Below is a small trained network, with its code and all its weights. Each question gives an input and a class and asks what happens when units are switched off, that is, made to give their printed mean instead of their output.

import numpy as np


def w(rows, s, z=0):
    codes = np.array(rows[::2]) - 128.0
    scale = np.full(codes.shape[1], s)
    scale[-1] = z or s
    return codes * scale


def norm(h):
    return h / np.sqrt((h * h).mean(-1, keepdims=True) + 1e-5)


def f(y):
    return y / 2 * (1 + np.tanh(0.7978845608 * (y + 0.044715 * y**3)))


def log_softmax(a):
    a = a - a.max(-1, keepdims=True)
    return a - np.log(np.exp(a).sum(-1, keepdims=True))


def net(x, mask):
    res = np.array(x, float).reshape(1, 3) / 4 @ E
    u = 0
    for l in range(4):
        y = f(norm(res) @ A[l][:, :-1].T + A[l][:, -1])
        res = res + np.where(mask[u : u + 4], y, B[l][:, -1]) @ B[l][:, :-1]
        u += 4
    return log_softmax(norm(res)[-1] @ U[:, :-1].T + U[:, -1])


A, B = {}, {}
E = w([
[187,60,3],'x0',
[45,146,9],'x1',
[53,34,128],'x2',
],0.0047)
A[0] = w([
[51,139,163,74],'0.n1',
[80,86,157,131],'0.n2',
[7,125,119,9],'0.n3',
[58,230,125,76],'0.n4',
],0.016,0.012)
B[0] = w([
[176,94,125,194],'0.n1',
[123,108,226,251],'0.n2',
[115,193,200,199],'0.n3',
[181,175,1,250],'0.n4',
],0.014,0.0026)
A[1] = w([
[99,76,133,1],'1.n1',
[31,120,146,105],'1.n2',
[117,8,164,44],'1.n3',
[140,61,201,77],'1.n4',
],0.015,0.0045)
B[1] = w([
[111,159,2,125],'1.n1',
[15,20,139,167],'1.n2',
[163,69,22,234],'1.n3',
[216,220,47,254],'1.n4',
],0.0089,0.0043)
A[2] = w([
[251,153,223,226],'2.n1',
[112,252,52,254],'2.n2',
[102,146,52,175],'2.n3',
[64,167,254,190],'2.n4',
],0.0081,0.0041)
B[2] = w([
[61,63,171,255],'2.n1',
[91,160,204,241],'2.n2',
[39,194,254,177],'2.n3',
[91,220,88,157],'2.n4',
],0.0086,0.0073)
A[3] = w([
[244,229,90,52],'3.n1',
[232,147,2,3],'3.n2',
[119,34,180,116],'3.n3',
[208,62,230,67],'3.n4',
],0.0095,0.0056)
B[3] = w([
[189,41,136,178],'3.n1',
[232,241,119,183],'3.n2',
[156,128,2,254],'3.n3',
[53,68,119,251],'3.n4',
],0.012,0.0027)
U = w([
[64,191,201,52],'0',
[78,12,52,250],'1',
[252,230,24,75],'2',
],0.016,0.0011)

Each question gives the input, the list of numbers given to net, and the class t.
The units are the neurons (one row each of A and B). Each row of codes is followed by its name. A weight is (code - 128) times the scale printed after its matrix; where a second scale follows, it is the last column's (A, B and U).
mask holds one flag per neuron, layer by layer. A switched-off neuron (its flag False) gives its mean, the last column of its row in B, instead of its output. The means were averaged over made-up inputs and are rounded, as every weight is.
A unit's drop is (log p(t) with every unit on - log p(t) with that unit switched off) / (log p(t) with every unit on - log p(t) with every unit switched off).
The circuit of an input: a set's keep is (log p(t) with only the set's units on - log p(t) with every unit switched off) / (log p(t) with every unit on - log p(t) with every unit switched off). Starting from the 12 units with the biggest drops (on a tie, the unit counted first), units are removed one at a time, each time the one whose removal leaves the highest keep (on an exact tie, the one counted first), for as long as the keep stays at least 0.8.
circuit, biggest first: the units of the circuit, biggest drop first
most important unit: the unit with the biggest drop
top k neurons: the k neurons with the biggest drops, biggest first
k most important neurons of layer l: the k neurons of layer l with the biggest drops, biggest first
drop when u is switched off: that unit's drop, to one decimal
input [-2,1,-3], class 2: circuit, biggest first => [0.n4]
input [-5,1,-7], class 2: 2 most important neurons of layer 3 => [3.n1; 3.n4]
input [8,2,-3], class 0: circuit, biggest first => [1.n3; 2.n3; 3.n3]
input [1,-1,8], class 2: top 4 neurons => [1.n4; 1.n3; 2.n1; 2.n2]
input [-1,7,5], class 0: top 2 neurons => [0.n3; 2.n4]
input [8,2,-5], class 0: 2 most important neurons of layer 0 => [0.n2; 0.n4]
input [7,-1,8], class 2: top 2 neurons => [2.n1; 3.n2]
input [-8,-3,2], class 1: top 2 neurons => [0.n3; 0.n1]
input [5,-3,1], class 2: top 3 neurons => [2.n2; 0.n4; 2.n1]
input [-7,-6,1], class 1: 2 most important neurons of layer 2 => [2.n3; 2.n1]
input [8,-1,1], class 2: top 3 neurons => [2.n1; 2.n2; 1.n2]
input [8,4,-7], class 0: top 2 neurons => [0.n4; 1.n3]
input [-2,3,5], class 0: top 2 neurons => [0.n3; 2.n4]
input [-2,-1,4], class 1: most important unit => 0.n2
input [3,-2,-8], class 1: top 2 neurons => [0.n4; 1.n4]
input [-1,-7,6], class 1: 2 most important neurons of layer 0 => [0.n2; 0.n4]
input [7,3,-1], class 0: 2 most important neurons of layer 2 => [2.n3; 2.n1]
input [-5,1,-6], class 2: 2 most important neurons of layer 3 => [3.n1; 3.n4]
input [6,7,-8], class 0: drop when 2.n3 is switched off => 0.1
input [-4,-1,6], class 1: most important unit => 0.n1
input [-3,5,4], class 0: drop when 0.n3 is switched off => 5.5
input [-5,-1,6], class 1: drop when 0.n1 is switched off => 1.7
